Each row has a class, written as a number after it.
[  3   4 -23   4 -25 -23 -14  -6  -1 -38 -28  12  28  15  -1   5 -46 -14
  30 -31  19   6  -2 -21   8 -18 -23  -6  23  14 -18   6  22   8  11   4
 -15   9  -8] -> 9
[ 14   4   6 -28  12  -2  21   7  10  -9 -42  23   4   4  14 -15 -22  11
  32   4 -14   5  29  10  19  -5  -5  12  19  11  26   5  21 -13  15   7
 -23   0  19] -> 6
[-53 -25  29  17 -23 -38   4 -31  29 -40  26 -15  -8  73  19 -33 -37   0
  -9 -31  31 -23  11 -34 -14 -14 -22  12 -21   9   7  -3 -12  51  16  24
 -17  30   6] -> 7
[  9 -33  25  -5 -25   2  -6 -14  16  -1 -32  14   7  33  14  -4 -29   3
  28 -19  14   8 -11  -6  21   3 -25  -9  46 -19   7  13   6  -2  14   1
  -4  14  11] -> 6
[-19  35  -1  -4  -5 -40  -9   0  35 -22 -50 -17   0 -23  31   5 -15  -4
  43 -28  -7  -8  10  17  21  -7 -35  16  36   8 -17   5   6 -12  24  17
   3  17 -19] -> 2
[  8  34 -18 -17   6 -10  13   7   3 -13  -7   8  15 -24  -1  -9 -16   4
  40   1 -18  12  13   5  30  -5 -39 -12  18   7  19  12  15 -20  47  14
 -10  -8  -7] -> 2
[ 29 -22  -6  25 -13  25   0   1  17   9 -11  26 -20  -4 -15  14  -9   5
 -34 -19 -29   4 -27 -17 -35  15  -8 -25  -5 -59  -8  21   5 -17  21 -19
  30  64 -27] -> 3
[ 31 -27 -10 -17  -3  -6  18   4 -14  23   5  10  -4 -13 -19   7 -28   6
 -36   3  -4  -2  -2  -9   9  13  10 -23  11 -13  26  -3  12 -13  16 -16
 -18  15  11] -> 6
[  7   0  -4 -18  20  15   7   0   6  21 -10   0  18  11  14  18 -36   2
  51 -19  25  -6  22  13  14   3 -30  -7  24  20  12  -1  26 -21  27  -6
 -23  -9 -24] -> 6
[  6  25 -12   4   5   5  12  -5   7 -13 -28   0  37 -13  -1 -12 -12  22
  40 -13   3   0   0  10  -1  -4 -47  -3  36  15  -4  -4  21  -3  17  -4
  -5   1 -21] -> 0
[-29   4   5 -29  24 -15  22  -3   8 -18 -24  13   1 -14  -8  26 -26  10
  58 -35  -6 -17  16 -17  20  -7 -57 -14  33  20  -7  -9  24   1  -4  15
 -14  28  13] -> 8
[  3  31 -15 -12 -14   2  11 -26 -32  40 -10 -14   0 -38   4   8  -2  -4
  36 -13  -9 -24  34 -14 -17 -17  25   1  21 -25 -18  16  13  -6  26  19
  -7  15  15] -> 8
[ 21  -9  -6 -18   7 -29  29  33   1 -42  24  22 -12 -44  27  -2 -35 -23
   8 -31 -13  -3  36 -38  47   8   7 -11  -7 -10  10  10  -4  16  41   5
  -5 -16  36] -> 2
[ 13  -8 -19  -6  36   9  50   4  -1  62 -17  -2   0  -1  23 -13 -19  66
 -39   0   1  21  23  16   0  20  -7 -23  14  13  27 -20  -8   5 114  13
   5  40 -49] -> 7
[ 19  20  24  11  35  -1  17  23  21  43  -9   4 -19   1 -25  -5  16   5
 -21  28  11  -4  20   8 -27  -3   6  11   8  -3  21 -12  36 -47  -1 -10
 -20  -3  -9] -> 0
[ 24   7   3  -2  17  21  10  36  -3   7  13  41 -10   3   9  -1 -19  14
 -28 -12  11  13  19   1 -14  11  25   3  -7 -11   7   6  13   5  28  -4
  17   4 -22] -> 9
[ 10  27 -27 -35  -2   2  -8  -5  16 -13 -19  34  14   1 -15  10  -4  12
  32  -2  29 -10  15  -6  -1  -6 -24  -1  29  19  -8 -12  26  12   3  21
   2  12 -17] -> 1
[ -3  16  10   4   8  14  16   6  -9  34 -14   6 -13  20   4   8 -19  18
  15  -3  -1  18  48  10 -15   0  18  15  -8 -45  -2  16   8 -34  37  26
   5 -34 -21] -> 5
[  5   3  35 -20  82 -18  46  -1  12   7 -24   9 -49  63  21 -17 -42  -1
  23 -26  16  43  10   4  34  10 -12 -17   9   4  24  42 -48  15  35  34
   2  11 -38] -> 4
[ 16 -27 -51  -8 -26  11   1  -4  -8  -6 -50 -53  -2 -42  22  31  -9  -3
  -2  53 -14   9  -1  11  -8  -7   1  37  -2  -5  14 -19  19 -31  -2 -18
  -7   8 -22] -> 1
[ -9 -23   9 -15   3  -2  45 -10  21 -10   1   5   9 -12  28   1 -49  12
  27 -11  39   2 -17   3 -15  10 -34  14  41   9 -16   2  11   7  33 -13
 -36  24   0] -> 8
[ 48  17   0   3  58  25  11  35   6 -33   0  28   8  73  -7   5 -48  35
 -10 -27  44   9 -10  18  14   0  -6 -25 -24  13  44  44  35  38   4 -53
 -20 -25 -31] -> 6
[ 13  -3   6 -10  18 -39  27  -8   1 -65   3  50 -15 -23 -10 -19 -41 -13
  58 -25  -8  13 -12  -5  26  17   5   3  36  11  43  37 -27 -13   3  -6
 -22   2  17] -> 3
[ -1  10  26  -3   4 -47  33  19  -4 -34  31  17  13 -75  15 -13 -15 -30
  -2   4 -18  13  -5 -12 -34  17   7  29  36 -14  12 -35   6 -29  42 -12
 -16 -17 -42] -> 2
[-16  27 -22  -8 -11   2   0   2  12   7  -5  20  21  19 -24 -15 -24  36
   2   4   6   9  -5  26   1 -11 -34   4   7  19   1  10  27 -25  21 -11
 -20  11   0] -> 9
[ -3 -26  10   5  29 -19  18  -1  13 -39 -39  11  -6  -6  11  -4  -3  -4
  44   4  34   8  -4  13   9   0 -18  13  58  20 -14  -7  -6  10   8  -8
 -18 -33   4] -> 5
[ -2 -56  61   9 -25   3  17  27   3 -37   6   8  -2 -14  12  15 -12  -4
   0 -31 -10  22 -16 -38  23  32 -29 -18  25 -27  15 -40  23  26  -2 -14
  12   2  -7] -> 8
[  7  54  -4   5  24 -37  17  13 -14   8 -17   7  -9  -3 -16   9 -15  29
  17 -14  39  -3  23  -8   7 -22  10  -1  40  -2  27  16   7 -33  14   7
  -7 -37  -7] -> 0
[ -5  30  -9 -24  -1  10  13   2  14  10  -9  10 -11   6 -12  -8  -3  23
  32 -20   4  -3  23  23  28   8 -15 -14  38   3  19  11  19  -3  26  30
   0  14 -26] -> 2
[  9  24 -26  -6  42  -9   5   0 -26  -2  26  22  42 -29  29  17 -10 -15
  11 -14 -11 -15   7 -14 -31  -1  36   0 -32  30   1 -29  35  -5  13 -44
 -11  14  -8] -> 3
[ -7   0  -6 -13   4 -10   1  -8  -3 -44 -52  18   8  14  11  -4 -13  19
  57  -6 -20   3  13  -3  21 -25 -30   1  23   7  29  12  10 -14  -1   3
   4   0  16] -> 6
[ 22  24   9 -26  -1  19  12  27   1  -7 -27  18   1  -2  15 -10 -14  29
  12   0   1 -21  32  25   9   5  -3  35  52  -9 -14  11   4 -11  -2  -3
  -7  -1  -2] -> 4
[-26 -21  12  11   8 -10  -6 -15 -14   2 -33  18  27  -5 -18  14 -16 -14
  49 -14 -56  11  -7 -13  14   2 -53  -6  35 -22 -18 -17  -4 -49  30  13
  -6   8  -5] -> 3
[ -2   4   5 -19  16  18  37   0  10 -13  -6  -4  12   7  -7  -4 -41  18
  44 -28   5  -7  19  19  41   8 -15  -2  16  26  17   8  21  37   8   4
 -42   5  15] -> 8
[ -4  62 -13   3 -36   8 -23  16  -3  41 -31   5 -16 -36  29  -9  10  21
  -7  19   2 -25  51   2 -39  -5 -12   8  13  -7  -9 -24  28 -38  49  34
  30  -1 -35] -> 6
[ 36  13  -8  -1 -15 -16 -10  10  -7  -6 -29  24  29   3 -23   2  -9  30
   0   9 -10   2  22  12  -4  -3   5  15  43  -3   3 -14  -2 -46  -2   3
  -3  13 -17] -> 4
[-24   3   3 -14   7   8   6  -2   1 -40  -2   3   6   6  17  -1  18  27
  25 -23  -8   3  15  32  35  11   3  -6   6  -6  13   3  24   6   3  -4
  13  -5  11] -> 2
[  1  34  14 -28  23  -3  23  -3  31  57  -4   4 -49   4   3 -25  -4  -5
 -17   6  18  18   8   4   6  19  -5 -13 -12 -19  -5  24  14  11  61  12
  -7   3 -10] -> 1
[ 11  -5   1 -34  25  15  40  -4  17   0   4   6 -15 -13  -2  19 -46  -4
  51  -8  21  -5  30   6  19  15 -36  -4  30   4  22  14  15 -16  20  24
 -24  -2  -1] -> 5
[ -5  28   0 -31  18   6  16   0 -10  -4  -9  18  25 -26 -26  24 -14  13
  36 -21 -10  -6  24  21  17  12  -6  -6  31   8   6 -17  43  -7 -15   6
 -12 -11   2] -> 5
[  0  -6  43  18  33  -1  29   3  25   7 -11 -16 -22  23  -8  15 -42   3
   5 -15  47  19   4  31  14  30 -21  -9  37 -16  14   3  21 -12  45   6
 -29 -30 -39] -> 5
[ 49 -44  13  20 -22  -4   0  33  -8 -31  17  24  12 -41  -1   4   3   7
 -20   0 -17   8  20 -17 -13  38  12  -6   7 -16  29 -49  20  -8  18 -24
  22 -13 -30] -> 5
[ -4 -32  49  27  37  -7  15  19  -6  19 -14  27   0  -4   7  -9 -14 -10
  -5  -2 -38  68 -23 -20  27   5 -22 -18  21 -29  18 -13 -34 -15  78   8
  29 -12 -15] -> 9
[  7  22 -56 -10  -4  -5   8   3  -4  -8 -30  16  25 -24 -19  15 -33  24
  15 -14  13   5  30  17  -4  12 -22  -9   4  22 -35   2  13 -24 -11  24
  -7   5  -6] -> 0
[  0  53  23  -2  25 -16  -8  20 -25   3 -19  38  32   3  11   0   5  -1
  29  -7 -40  36  15 -13 -11 -28  34  28   3 -10  -7  -8 -31 -14 -22   7
  35 -18 -21] -> 4
[ -6 -29  85  16  13 -12  -4  -5 -15 -25  31  10 -24  72  -3  15 -11  -1
  27 -53  32 -24  20 -50  20  -1   6 -23  25 -45  48   4  31  18   6   3
   1  -8   9] -> 8
[  0  22  17  -6   6 -14  26   3  -4  -5  -6  24 -30 -32  35 -15   1   1
  17  22  36  17  -5 -26 -37  -9   0   6  46   1  28   9   9  -9  36  -1
   8   8 -15] -> 7
[ -3 -21  18 -13  21   8  -2   2   9  34  -7  18  18  40  -1  -4  -6  -8
  30 -24 -13   1  16 -17  30 -13 -36 -19  -6  -8 -20   3  -5   8  25   1
  -5 -17  21] -> 6
[ 30  -9  46 -10  12  19   6  28  -7  52  19  23 -20   2   8  25 -37 -14
 -17  14  35  18   8 -17   0  27   5  -2  34 -12  33  -2  11 -17  17  26
  -1  10 -14] -> 7
[  8  17 -13  -1   0 -13  26  -3  19 -16 -35  -1 -27 -62  37  -9  15 -14
  13  -8   5 -14  14  -3 -11  16  -5  -4  30   9 -15 -17  23  -8  56  -1
  -5  15 -11] -> 3
[ 10  24  25  -3 -23  31   5 -16   2  26  -8  12  19 -16 -14 -29  21   0
  59 -11 -13   9  -1   5   2   1 -27  -6  40 -16 -25  15  -1  21  27  16
   3  -8  -2] -> 8
[ 21 -25  12  -2  -3  11  13  21  -8  39  22  23  -5  31  22 -28 -28  14
  -1   8  20  -1  -2 -16 -12  -4  48  36   9 -10  30  21 -15   9 -22 -29
  -4   5  18] -> 0
[ 17  16 -31 -24   8 -13 -11   8 -46  41  32   7  -2 -25   1  26 -27  15
   0 -24  18  -3   0 -18  -2  31 -17 -32   1  15  13   1 -18 -10 -13  16
  43  14 -46] -> 0
[-19 -27  -8 -10   1 -16   5 -16   1  -4   3  11  35  24 -31  13   0  -2
  25 -16 -13  45  -7  -6  16  -8 -47 -21 -14   3 -14  -9   7 -36  13  -3
  -9 -12  -2] -> 9
[-15  -7  21 -25   4 -19  46  15  33   4 -14   1 -48  -1  29 -12 -25  16
   3 -11   6   3  10   2  21   7  10  13  41 -14  45   7  16 -11  34   5
 -13  33 -10] -> 2
[-15  -9 -18 -21 -21 -34   9  -7 -18 -44 -13  18  41 -15  -8  -5  -7  15
  15  -7  -5  -7  -4  10   0   0   3  17  57   3 -14 -24  21 -10  -1  -4
 -26   3  -3] -> 2
[-22   6  13   1  13 -14   9  -9   2 -36  -7  14  30  -2   4   7 -16  24
  24 -10  18   5 -12  10  -9  -5 -34  11  42   9  -1   0   3  -4  13 -10
  -8   1  -6] -> 7
[ 14   1  -3 -20  15 -24  16  23   0   1   2  36   7  12   8  -9  -6  49
   9 -38  28 -12  33   5  -5   9 -11   9  21  -9 -28  30  -1  -4  45 -33
 -12 -23  -4] -> 7
[ -7  16   3  -9  19 -27   4  -9  17 -53  -3   7  13   0   9   1  -8   7
  44 -25  -4  -6  -1  12   6 -11 -29  11  24  -2   8  19  -2  -8  14  -1
   3   6 -16] -> 2
[-16 -18 -19 -36   0 -13  34  -7   2 -14 -37  18   5  -5  25  -8 -18  35
  39 -30   5  -8  35  16   5  14   6  16  37  12 -16 -13  11  15  13   4
  -8   8  -4] -> 5
[-38  53  17  -4 -18 -43 -17 -17  36  32 -15  21  10  30   0 -31  13  30
  19 -10  24 -17   1  10 -40 -35   8  48  33  26 -12   4 -17   8 -11  12
   1  32 -10] -> 7
[ 25  21   7 -18  23 -27  16   1  18  -6 -46  11 -25  -8  13 -15 -19  10
  15 -31  11 -17  19   4  16   7 -30 -20  42   1   3  22   7   9  54  10
  -6   7 -15] -> 6
[ 12   0 -21 -15   5  12   0 -17  -6  -9 -39  24  11  -3 -11  -2 -19  20
  44   2   7 -21   9  16 -14   3 -20  -7  40  24 -13   8  41   2  -6   3
 -25  52  12] -> 8
[-44  12  27   7 -14 -24   3 -20 -31   9  22   2   2 -13  21  10 -19  11
 -44   4  18  12 -16 -21 -40  10  14  -4  21 -12  21 -38   3   0  19  30
  26  35 -28] -> 7
[ 19   0 -20  -5  41   5 -42 -32 -33 -11 -44  -2  -4   1   7   9 -23 -28
  21 -23 -45  -2  -1   7  -2  24  11 -24 -29 -25 -18  40   7  33  -2  -2
  33  54 -20] -> 1
[-10   4  -5 -22   5  21  12  19  -8   2  18  34  13 -18   2 -16 -33  12
  17  -7 -23   6  12  10  18  12 -28   4   8   8   3   6   5  -6  31  -2
  -1   2  12] -> 9
[ -1  30   7 -36  12  10  15   3  -1 -21 -23  -2  -9 -15  42  12 -28   2
  40  14  16 -10  33   4  12   9 -42   7  17  15  17  -5  51  -9  13  27
  -6 -10   7] -> 5
[ 13  -8  -6 -30  23 -12  21  -8  -4 -18 -69  14  11 -32  11   5 -29 -16
  48 -10 -16   9 -15  -1  16  -3 -32  -7  68  18   0  -3   2   8   6   9
 -13  21 -13] -> 6
[ -1  16  -9 -35  -1   2  22  -7  -3   2  -5  15   6 -17  11 -11  -3  45
  23   0   0   2   2   4   1   7 -54 -10  34  13  21  11   9  -7  40   1
   8  25 -12] -> 7
[-69 -13  25  -1   0 -16  22  -2  20   2  -6   2 -42  20   2 -29 -18  25
  -4   3  15 -17 -20   9  -3 -17  14  34  41   9  25  16  -7  19 -29 -25
 -24  36  39] -> 7
[ 22   1 -34 -24  13  20  27   7 -18  25  -8  35  31  -4  15  -8 -41  42
   4  -6   8   6   0 -14  -1   7 -13 -20  24  20  17 -11  14  15  22   5
  11  42 -10] -> 0
[ 27 -16 -44   0  -3  10  12 -11 -12  13 -22   4  33 -20   9  21 -45  19
  31 -14  27  -5   9   2 -23   7  -5  -2  45   7  -5  -2  11 -26  12  -1
  -3  35 -31] -> 0
[ 45   7 -21   2   3  23  27  -6  -2  -8 -38 -36  18 -41 -28  10 -13 -12
  14  28   0   7  -6  16  22   3 -39 -24  30  28   9 -11  43  11  23   6
 -50   3  -5] -> 8
[  5   9 -32 -54  32   6  27 -15   1 -31 -12  13   4  -4   0  16 -12  15
  46  -9  22   4   9  -2  20   0 -46 -10  15  12   2  11  15  14  22   9
  -3  -6 -16] -> 1
[ -5 -26 -16  -6  -2   7   7  -6 -18  13 -13 -10   6   7  11  12 -53 -22
  41  -2  17   8 -16 -16  15 -12 -23 -10  27   6  11  13   1  -4   5 -14
 -25  -9  -3] -> 6
